Below is a small trained network, with its code and all its weights. Each question gives an input and a class and asks what happens when units are switched off, that is, made to give their printed mean instead of their output.

import numpy as np


def w(rows, s, z=0):
    codes = np.array(rows[::2]) - 128.0
    scale = np.full(codes.shape[1], s)
    scale[-1] = z or s
    return codes * scale


def f(y):
    return y / 2 * (1 + np.tanh(0.7978845608 * (y + 0.044715 * y**3)))


def log_softmax(a):
    a = a - a.max(-1, keepdims=True)
    return a - np.log(np.exp(a).sum(-1, keepdims=True))


def net(x, mask):
    res = np.array(x, float).reshape(1, 8) / 4 @ E
    y = f(res @ A[0][:, :-1].T + A[0][:, -1])
    res = res + np.where(mask, y, B[0][:, -1]) @ B[0][:, :-1]
    return log_softmax(res[-1] @ U[:, :-1].T + U[:, -1])


A, B = {}, {}
E = w([
[163,181,118,96,46,177,182,108,120,164,166,115],'x0',
[144,111,187,59,95,73,138,164,83,86,148,138],'x1',
[106,194,74,82,165,105,195,180,142,90,48,53],'x2',
[120,124,134,128,122,133,126,126,121,132,113,126],'x3',
[178,35,91,81,162,154,123,149,113,168,137,71],'x4',
[70,101,155,125,207,136,249,165,114,198,150,199],'x5',
[93,151,201,120,160,85,123,80,148,173,175,41],'x6',
[208,119,195,255,107,107,167,191,127,144,100,91],'x7',
],0.0072)
A[0] = w([
[200,52,86,103,163,142,106,139,104,161,133,103,61],'n1',
[183,126,184,205,117,130,175,153,83,142,84,104,35],'n2',
[93,146,32,235,176,239,122,49,217,207,87,110,57],'n3',
[146,84,202,36,65,34,176,162,29,64,143,144,60],'n4',
[97,177,134,166,89,77,147,83,122,97,98,180,68],'n5',
[171,41,98,76,157,124,101,138,85,181,91,73,124],'n6',
[53,44,115,175,222,64,67,129,133,70,31,167,64],'n7',
[86,150,199,114,158,76,117,51,138,186,176,21,21],'n8',
[183,189,86,73,28,184,240,94,112,177,154,102,63],'n9',
[90,125,76,74,126,109,119,90,145,122,153,162,65],'n10',
[149,189,95,96,193,97,206,150,125,103,59,58,62],'n11',
[72,133,78,38,145,164,91,58,96,124,114,180,36],'n12',
[171,79,167,150,114,140,106,57,109,158,187,212,31],'n13',
[84,140,80,72,141,131,124,78,91,114,157,153,41],'n14',
[178,45,76,101,152,119,127,144,113,166,159,75,71],'n15',
[215,139,134,247,129,106,185,174,142,153,130,111,80],'n16',
[107,174,76,103,148,99,187,180,156,93,91,63,6],'n17',
[189,97,42,162,100,188,112,171,93,86,53,240,42],'n18',
[69,97,148,147,207,157,239,153,114,187,179,204,13],'n19',
[82,220,162,165,106,63,132,75,136,93,104,230,108],'n20',
[121,157,164,114,148,72,108,96,142,165,176,62,71],'n21',
[44,151,62,37,167,125,115,93,174,114,196,170,55],'n22',
[78,103,168,94,179,96,212,175,121,161,185,167,75],'n23',
[164,55,202,181,91,169,61,118,94,185,197,208,32],'n24',
[203,124,107,119,50,102,6,100,136,47,105,68,1],'n25',
[137,82,155,144,101,134,80,114,158,140,178,169,61],'n26',
[54,243,151,182,104,90,109,129,122,107,129,182,69],'n27',
[200,109,151,222,100,77,184,188,156,135,113,116,21],'n28',
[102,156,108,96,116,147,182,218,140,96,37,75,108],'n29',
[114,117,102,163,134,130,119,118,156,141,120,123,76],'n30',
[185,108,35,105,88,183,140,192,100,57,90,250,59],'n31',
[104,92,158,99,158,99,200,130,148,201,103,199,33],'n32',
[122,163,93,87,152,103,176,170,153,101,80,76,27],'n33',
[117,80,129,149,227,37,58,166,143,81,116,134,106],'n34',
[128,128,127,101,109,89,151,142,163,149,53,110,69],'n35',
[102,156,183,119,167,94,120,111,137,169,169,55,42],'n36',
[184,65,96,80,158,137,129,145,106,181,149,81,81],'n37',
[143,163,127,134,98,128,1,89,176,89,140,44,68],'n38',
],0.0079,0.012)
B[0] = w([
[71,154,137,131,136,176,158,164,150,73,180,66,163],'n1',
[149,119,155,94,88,148,79,138,82,113,68,65,171],'n2',
[218,152,132,33,198,1,103,236,179,70,148,206,243],'n3',
[209,169,111,87,213,38,66,209,216,95,127,185,247],'n4',
[115,92,122,126,165,170,150,158,116,96,159,77,150],'n5',
[133,86,157,127,147,181,165,136,200,61,169,116,249],'n6',
[187,205,143,104,26,182,137,114,127,221,219,156,235],'n7',
[68,95,153,153,126,41,198,82,132,203,139,63,172],'n8',
[183,190,144,123,47,179,112,132,145,216,211,193,223],'n9',
[138,113,174,128,97,136,90,138,70,118,91,97,161],'n10',
[30,126,103,193,177,122,37,86,128,112,179,189,220],'n11',
[143,102,194,101,70,152,50,136,59,106,50,56,208],'n12',
[44,199,74,157,135,125,37,84,87,99,170,161,180],'n13',
[148,131,162,144,118,130,80,141,88,131,98,83,153],'n14',
[90,118,140,135,120,170,154,176,183,60,150,100,174],'n15',
[130,70,189,47,68,144,69,116,60,112,77,91,233],'n16',
[84,140,85,158,169,128,64,111,63,118,149,139,159],'n17',
[56,130,152,119,168,37,205,93,146,213,155,40,226],'n18',
[177,202,34,200,152,130,189,162,68,104,39,99,223],'n19',
[135,67,113,102,166,209,179,178,206,65,186,72,251],'n20',
[73,113,136,129,141,79,170,135,133,176,128,110,155],'n21',
[158,48,206,150,58,128,69,136,81,129,50,65,242],'n22',
[169,150,44,161,108,152,153,131,89,130,63,133,232],'n23',
[50,147,83,157,155,110,52,68,166,110,159,162,231],'n24',
[153,216,30,198,164,166,212,178,36,147,14,134,224],'n25',
[51,157,69,142,119,139,81,111,83,115,141,113,152],'n26',
[128,85,129,121,162,201,176,176,155,71,188,83,195],'n27',
[115,114,171,89,102,171,64,147,69,114,61,49,181],'n28',
[80,99,107,150,123,131,80,39,135,112,152,187,253],'n29',
[137,170,125,128,137,118,105,182,111,129,145,102,106],'n30',
[74,109,190,152,159,32,196,91,137,194,140,57,254],'n31',
[140,212,58,161,130,141,180,147,79,114,82,89,165],'n32',
[73,148,101,195,152,118,46,130,89,111,146,120,157],'n33',
[176,169,162,94,45,163,152,86,135,208,169,182,237],'n34',
[107,144,120,142,117,133,98,121,107,100,141,133,120],'n35',
[91,103,142,135,135,82,148,97,93,169,136,112,140],'n36',
[115,101,139,122,141,187,164,142,146,42,146,115,184],'n37',
[152,145,74,168,154,135,200,146,75,144,68,163,245],'n38',
],0.0079,0.0046)
U = w([
[158,173,43,175,141,164,202,147,73,136,30,117,91],'0',
[130,65,253,79,80,157,26,129,79,120,42,62,105],'1',
[10,127,90,165,152,130,13,73,125,117,188,165,102],'2',
[145,91,162,115,126,138,152,102,157,141,129,146,253],'3',
[65,103,204,125,138,24,222,94,145,203,150,56,119],'4',
[115,77,165,104,143,242,194,168,186,51,201,77,106],'5',
[200,184,179,89,38,193,131,116,140,224,223,175,113],'6',
[216,139,149,52,186,3,72,199,177,83,133,175,120],'7',
],0.0069,0.023)

Each question gives the input, the list of numbers given to net, and the class t.
The units are the neurons (one row each of A and B). Each row of codes is followed by its name. A weight is (code - 128) times the scale printed after its matrix; where a second scale follows, it is the last column's (A, B and U).
mask holds one flag per neuron, in row order. A switched-off neuron (its flag False) gives its mean, the last column of its row in B, instead of its output. The means were averaged over made-up inputs and are rounded, as every weight is.
A unit's drop is (log p(t) with every unit on - log p(t) with that unit switched off) / (log p(t) with every unit on - log p(t) with every unit switched off).
The circuit of an input: a set's keep is (log p(t) with only the set's units on - log p(t) with every unit switched off) / (log p(t) with every unit on - log p(t) with every unit switched off). Starting from the 12 units with the biggest drops (on a tie, the unit counted first), units are removed one at a time, each time the one whose removal leaves the highest keep (on an exact tie, the one counted first), for as long as the keep stays at least 0.8.
units of the circuit, in order: the units of the circuit, biggest drop first
unit that matters most: the unit with the biggest drop
top k neurons: the k neurons with the biggest drops, biggest first
drop when u is switched off: that unit's drop, to one decimal
input [3,2,-8,-7,-5,0,-6,-5], class 2: unit that matters most : n13
input [7,3,-7,3,4,1,3,6], class 2: units of the circuit, in order : [n24 n13]
input [-1,5,1,3,7,6,0,-2], class 5: units of the circuit, in order : [n6 n37]
input [-4,3,5,-5,4,-4,7,3], class 4: top 2 neurons : [n8 n21]
input [7,4,8,-4,-1,-8,6,2], class 0: top 2 neurons : [n25 n38]
input [-3,0,-4,-3,4,-5,2,0], class 0: units of the circuit, in order : [n25 n38]
input [0,-8,8,-6,-5,6,-6,7], class 2: units of the circuit, in order : [n11 n29]
input [5,-6,-3,5,-4,3,-7,8], class 1: top 3 neurons : [n16 n28 n2]
input [-3,-1,-3,-3,7,3,7,-3], class 4: top 2 neurons : [n8 n20]
input [-7,-3,-1,6,5,-2,-1,6], class 6: units of the circuit, in order : [n7 n34]
input [3,8,2,4,-5,-4,7,0], class 7: top 2 neurons : [n4 n31]
input [-3,4,5,-2,-3,-1,3,1], class 2: top 3 neurons : [n11 n3 n29]
input [-3,-4,3,-4,8,-7,7,2], class 5: top 4 neurons : [n6 n15 n37 n1]
input [2,-8,7,-1,-2,-2,8,-8], class 1: unit that matters most : n22
input [3,-2,7,1,2,5,-1,7], class 1: top 2 neurons : [n16 n28]
input [-6,-8,5,3,0,2,-4,7], class 7: top 2 neurons : [n3 n22]
input [5,5,-7,6,-4,-2,3,7], class 1: top 2 neurons : [n16 n2]
input [2,7,8,6,2,-2,2,-6], class 2: top 2 neurons : [n11 n29]
input [8,4,-6,6,3,8,-8,-1], class 0: top 2 neurons : [n19 n23]
input [-7,6,-4,4,5,-5,-2,5], class 6: units of the circuit, in order : [n34 n7]
input [8,-2,-8,-6,3,-3,-2,7], class 2: units of the circuit, in order : [n24]
input [6,-7,0,4,-5,1,7,7], class 1: drop when n28 is switched off : 0.2
input [0,-7,-8,-2,4,6,-8,1], class 2: drop when n29 is switched off : -0.1
